Group, then class:
-16,-9,-2,32,6,-36,5,-15,-6,-7,-22,5,2,8,2,-4,10,-9,10,4,4,3,-2,9,-9,42,-6,-7,-6,-5,2,24 | (89)/S
-12,-18,5,17,-21,5,5,-42,-2,-10,23,14,11,16,-23,-29,8,-9,-10,-6,6,-48,9,-3,2,9,-32,38,9,-2,8,20 | (86)/Z
-8,-6,-11,39,6,1,-5,-32,7,-32,-3,19,-3,16,-10,-1,7,33,40,16,3,-6,-9,39,2,35,-19,-9,17,-16,-6,35 | (87)/J
-6,-11,-5,26,13,-2,8,-25,7,-23,-1,16,-8,7,-10,1,2,30,22,14,15,-17,8,17,1,2,-13,-8,6,-3,-7,29 | (87)/P
-12,-10,-4,28,-3,7,12,-22,5,-7,9,15,-20,9,-15,5,8,4,2,10,-2,1,-6,19,-8,12,-19,16,3,3,3,14 | (89)/C
-6,-4,-9,10,-18,-7,4,-8,0,-10,3,10,-2,4,-6,7,1,10,28,10,-6,6,-2,16,9,31,-10,2,12,-4,11,-8 | (86)/D
-7,-5,-12,34,4,1,12,-26,9,-21,5,14,0,5,-5,1,1,34,27,18,-11,0,-3,25,-8,17,-17,-2,23,-6,-5,21 | (87)/P
-13,-6,-16,48,-8,7,21,-15,10,-13,9,15,0,9,-17,-1,14,16,12,12,-4,2,-8,32,-12,22,-24,14,7,5,5,14 | (89)/C
2,-5,-3,24,-5,4,12,-31,2,-10,16,16,-1,7,-10,-19,6,23,21,2,-6,12,-7,25,20,16,-24,17,19,-3,-3,4 | (86)/Z
-1,-6,-2,18,0,6,2,-21,2,-6,6,6,1,2,-10,-4,1,16,25,3,-10,2,-4,18,-1,28,-20,10,19,-4,0,1 | (86)/F
-9,-6,-12,34,-2,3,16,-32,19,-27,21,13,-4,20,-28,0,-3,7,1,14,-3,-24,-8,27,-16,-5,-28,-1,15,4,4,37 | (87)/J
-11,-9,-7,15,-20,7,15,0,7,-2,-10,8,2,9,-7,9,6,-8,-6,5,-2,10,-4,8,-12,27,-4,5,-1,-5,-5,7 | (89)/S
-4,7,-11,14,5,12,17,-7,14,-10,7,8,-4,8,-18,14,5,19,5,15,-14,-1,-6,23,-16,-2,-3,-1,9,4,-1,7 | (87)/B
-6,10,-13,10,2,17,13,-7,16,-11,7,11,-2,12,-15,22,4,36,15,22,-18,8,-9,29,-7,-3,-12,-7,10,5,2,2 | (87)/P
-1,-6,-10,19,-2,6,17,-11,1,-1,17,14,-1,0,-10,-1,0,36,30,9,-17,16,-12,37,-4,21,-22,8,13,-1,-6,2 | (86)/F
-12,-5,-5,30,7,6,0,-28,10,-30,-3,14,-1,16,-15,1,-1,29,29,20,-6,-8,3,35,-6,22,-16,-13,19,-10,-5,25 | (87)/J
-3,-3,-5,22,0,5,3,-22,3,-17,16,11,3,6,-15,-11,11,14,16,-1,-4,-14,0,14,-2,11,-20,11,13,0,-1,9 | (86)/Z
-11,2,-13,34,-5,16,14,-14,10,-19,6,15,2,14,-12,25,9,30,17,21,-9,6,6,26,-15,14,-16,-9,13,-3,-1,17 | (87)/B
-5,3,-9,13,7,10,11,-14,8,-16,4,10,-7,3,-15,13,0,42,22,20,-16,19,-6,22,-11,6,-18,-5,10,3,-1,11 | (87)/J
-7,-7,1,25,-4,6,15,-6,5,-6,1,9,2,14,-8,0,12,-5,-9,7,-1,18,-7,11,-12,7,-10,5,4,-1,4,11 | (89)/S
-3,-4,-7,24,1,8,5,-19,3,-8,1,16,1,-1,-8,-10,4,14,23,8,-5,9,-4,22,-10,26,-22,2,12,-5,-2,8 | (86)/F
-11,10,-15,44,0,21,20,-46,10,-26,6,23,-5,13,-17,15,0,54,38,33,-14,21,-24,50,-14,18,-28,-7,33,-7,-2,19 | (87)/P
4,-51,-13,16,-3,3,2,-10,0,-2,15,12,-3,-1,-13,0,5,27,34,9,-9,6,-4,30,-1,9,-16,11,19,4,1,-7 | (86)/D
-4,0,-3,12,7,23,11,-11,5,-4,16,10,-1,6,-25,1,5,16,20,5,-17,5,-4,21,-4,13,-15,9,14,7,9,-2 | (86)/F
-4,-2,-6,26,0,-3,12,-18,0,-3,2,11,5,2,-6,-7,8,15,22,7,-2,10,1,25,-2,32,-20,6,14,-3,-3,5 | (86)/F
-8,-9,-4,18,-3,3,16,-8,5,3,10,7,2,13,-6,2,10,-5,-1,5,-6,12,-7,16,-11,19,-8,14,3,8,4,9 | (89)/E
-7,-5,-8,20,-4,3,17,-1,6,-4,5,11,4,10,-9,5,8,-1,2,10,-6,10,-10,16,-15,7,-8,4,-1,3,1,9 | (89)/C
0,-2,-4,11,-6,8,6,-17,-2,-5,7,16,-5,8,-10,-1,8,4,18,0,-6,7,2,21,-1,34,-18,9,10,1,4,-2 | (86)/F
-13,-13,-6,28,5,-1,11,-9,8,-16,-20,1,0,13,-2,13,-2,21,37,16,0,12,-4,24,-8,32,-4,-16,12,-8,-6,21 | (87)/B
8,-6,-11,17,-3,-2,6,-17,0,-8,9,9,0,-7,-11,-9,-3,28,36,14,-9,19,-8,18,-1,11,-21,5,16,1,-1,-3 | (86)/Z
-1,-6,-2,24,0,4,11,-16,-1,-8,6,14,1,12,-21,-7,5,13,13,-3,-4,-3,-4,28,-11,19,-11,14,5,2,-1,16 | (86)/F
8,0,-8,17,1,1,5,-11,-1,-5,6,13,-8,2,-3,-4,1,37,38,3,-18,17,-8,26,4,23,-17,8,20,-5,3,-6 | (86)/Z
-10,-9,-5,23,-10,2,3,-17,6,-12,1,8,3,13,-12,0,3,-12,0,-5,5,-11,2,12,-6,25,-14,7,2,-2,-1,24 | (89)/C
-4,4,-6,32,5,10,9,-22,13,-15,2,9,-2,10,-11,2,4,30,11,17,-4,-4,-5,16,-8,7,-15,-4,11,-10,-1,18 | (87)/J
-17,-6,-9,46,4,12,17,-40,11,-26,-4,29,22,14,-12,7,24,34,11,18,-10,-17,0,31,-7,11,-22,7,16,-5,-15,31 | (87)/P
-6,0,-5,16,-5,-8,11,-12,6,-1,17,12,-5,4,-15,-17,6,23,21,7,-12,6,1,28,8,8,-25,14,16,4,3,0 | (86)/D
-13,-18,-7,42,1,-7,12,-13,5,-17,4,1,0,12,-4,14,4,4,9,15,4,21,1,8,-12,29,-10,5,8,-8,-9,21 | (89)/E
-10,-2,-12,44,9,2,11,-25,11,-23,1,13,0,13,-12,1,5,6,29,21,1,8,-4,25,-8,24,-21,-10,20,-13,-7,30 | (87)/P
-13,-9,-7,32,-2,-4,11,-9,0,-6,1,7,6,8,0,-3,8,3,6,8,-5,18,-10,3,-8,35,-7,5,4,-5,0,19 | (89)/C
-7,-2,-4,27,3,6,6,-26,15,-20,1,8,-2,14,-9,-3,2,13,16,13,-8,-4,-5,20,-8,3,-11,-10,10,-6,-8,30 | (87)/J
-9,1,-5,29,0,9,11,-13,-1,-12,-2,16,11,15,-13,7,2,26,19,19,-11,-9,-9,6,-1,21,-14,-4,11,-4,-2,20 | (87)/B
-2,-8,-6,33,-4,-1,6,-27,11,-10,4,14,3,3,-8,-16,10,26,29,10,1,-1,1,23,-2,27,-20,5,14,-12,-1,17 | (86)/Z
-13,-13,-4,33,-4,0,12,-18,2,5,0,2,5,13,-4,2,7,-29,3,7,5,14,-7,5,-2,22,-9,7,11,-9,1,4 | (89)/S
-18,-17,-3,44,-3,-1,9,-39,20,-25,9,13,2,15,-13,-7,7,15,8,13,13,-23,12,8,-5,15,-20,3,6,-11,-6,41 | (87)/P
-5,-3,-4,16,2,9,-5,-22,9,-17,4,5,-6,12,-10,3,4,20,10,14,-4,1,-8,24,-9,6,-19,-10,11,-4,-6,25 | (87)/J
-13,0,-12,31,-2,9,18,-20,14,-24,6,14,36,7,-13,2,5,19,7,18,1,-11,-1,17,-9,2,-16,0,33,1,-8,23 | (87)/B
-2,-4,-1,21,-6,1,7,-9,2,-6,-3,1,4,5,-4,0,10,-20,-10,4,-5,5,-7,4,-17,11,-8,3,6,1,3,12 | (89)/S
-7,-3,0,13,-7,12,18,7,-2,-7,11,3,-6,6,-12,-4,0,9,12,-4,-7,-2,-4,20,-7,18,-22,5,6,1,0,9 | (86)/F
0,0,-7,12,-1,9,8,-18,0,14,12,12,-3,9,-14,-20,4,21,19,10,-18,16,-5,25,4,17,-19,16,20,4,5,-6 | (86)/Z
-6,-7,-4,28,8,-2,5,-18,7,-16,3,10,-2,17,-10,12,-2,30,32,16,4,10,-2,21,-3,17,-13,-9,15,-10,-5,20 | (87)/J
-15,-8,-13,40,-7,10,18,-12,7,-13,3,14,-3,16,-9,8,16,14,15,36,-11,17,-9,34,-13,35,-19,5,11,20,-2,10 | (89)/E
-8,4,-11,20,5,11,12,-17,10,-17,2,6,-6,11,-13,17,1,28,34,16,-10,1,-3,38,-9,12,-12,-11,13,5,-11,23 | (87)/J
-7,-8,-7,33,-2,-3,20,-21,-2,-15,12,19,-1,11,-21,-9,5,27,27,9,-5,-8,-3,25,-12,23,-31,6,11,-1,0,18 | (86)/D
9,-8,-8,29,-26,-8,8,-17,-6,-11,8,7,8,4,-3,-10,17,30,34,8,0,14,-8,19,1,22,-16,-2,-7,0,-3,0 | (86)/D
-8,6,-14,17,10,4,-4,-11,15,-16,-8,-1,-2,9,-4,11,2,21,33,18,-10,14,-8,28,-5,16,-8,-13,15,-7,-4,20 | (87)/J

Group, then class:
18,-7,-18,6,0,-1,-1,6,-20,-3,-17,2,-6,-8,9,-4,-10,-10,9,4,-2,-3,2,6,-12,-10,-2,33,7,-4,10,-13 | M/R
37,-7,-26,13,0,4,0,0,-22,-7,-13,4,-7,-7,20,-10,-12,-5,-2,4,1,-1,3,2,-11,-8,3,24,0,3,12,-7 | M/R
2,-6,-2,3,0,3,7,-1,-17,3,-22,0,-1,-5,21,-15,-7,-12,-18,-1,1,4,-1,11,3,-4,1,-36,15,-28,15,-15 | Q/V
30,-1,-4,2,3,3,10,5,-21,2,-37,5,2,-11,32,-3,-5,-8,-9,3,-2,3,-6,11,0,-10,7,-8,-5,-24,10,-15 | Q/H
-21,-5,4,-5,-2,2,4,0,2,6,-1,1,3,0,16,14,-4,4,2,3,-5,-3,-9,0,-2,-2,-2,17,-18,1,-2,6 | N/L
8,9,25,-1,-1,-6,-1,-6,12,-1,-24,-2,-4,9,17,13,11,5,9,7,0,-1,-6,-8,4,3,1,9,-17,-14,-25,-1 | N/K
-17,3,14,-5,0,-3,5,4,1,5,-16,-9,0,0,17,7,-4,0,11,5,-1,1,3,10,0,-5,-1,-13,-17,-24,-23,10 | N/L
9,18,-8,-1,-2,-2,-9,6,22,-9,-41,3,4,0,14,-13,14,-1,14,4,3,-4,7,-3,-7,8,-1,36,-13,7,-13,4 | W/Y
33,1,2,3,0,4,12,-2,-17,-1,-19,3,2,-6,25,-2,0,-10,-15,2,-4,0,-1,3,9,-6,-1,-34,4,-25,3,-8 | Q/H
-1,6,21,-4,16,-2,5,4,13,2,-22,1,3,7,15,5,6,2,0,0,1,6,-3,-5,3,-1,-2,-6,-10,-18,-13,3 | N/K
-1,-3,11,1,-2,-9,3,-1,-14,1,-35,0,-2,-10,20,-9,-3,-5,-4,3,-2,3,-7,7,-1,-9,-1,-21,9,-36,0,-17 | Q/V
7,1,8,-2,-2,1,-3,-4,12,-6,-20,0,-2,0,-7,-3,-5,3,13,4,-8,0,-1,-7,1,-8,1,37,2,1,-12,8 | W/A
16,-5,7,-1,-1,7,6,0,-2,8,4,3,-2,3,1,15,1,7,-8,1,-4,-1,-9,-5,5,-3,-6,14,-9,-1,-2,0 | N/K
-14,4,37,-3,0,-7,1,2,17,1,-28,1,5,11,10,-9,-2,2,11,6,-3,4,3,2,-2,-5,0,-1,-13,-17,-24,9 | N/L
-8,-15,-3,1,-3,6,1,-7,-25,5,0,-1,-6,-13,10,-9,-10,-2,-25,-4,-4,2,-3,0,1,-2,6,-10,22,-22,12,-13 | Q/V
-20,-1,-4,-5,-4,3,1,6,9,1,-14,2,-4,3,14,8,-4,2,9,1,-6,-2,-3,2,0,-11,0,3,-15,-12,-20,19 | N/L
23,4,6,-1,0,2,2,-2,16,-10,-17,1,-2,4,-7,-4,1,8,17,2,-3,1,-4,-8,0,-3,0,16,-3,5,-5,15 | W/A
32,-9,4,3,-4,0,9,-5,-18,0,-16,-2,-4,-2,18,7,-3,0,1,4,-3,0,-5,-2,2,-8,4,0,12,-16,6,-2 | Q/H
-8,0,6,-4,-2,2,1,2,13,3,-5,0,-2,2,0,7,2,4,-1,2,-1,-3,-2,-4,1,-6,-1,18,-14,1,-11,13 | N/K
-13,10,0,0,0,-7,-1,4,11,-1,-29,0,-3,3,21,7,10,-5,13,8,2,-2,3,4,0,-3,-1,-14,-18,-18,-18,2 | N/L
40,10,-17,-1,2,0,12,-1,19,-7,-15,2,2,11,-11,6,5,2,34,0,3,-5,4,7,1,-6,-2,2,-12,22,2,19 | W/A
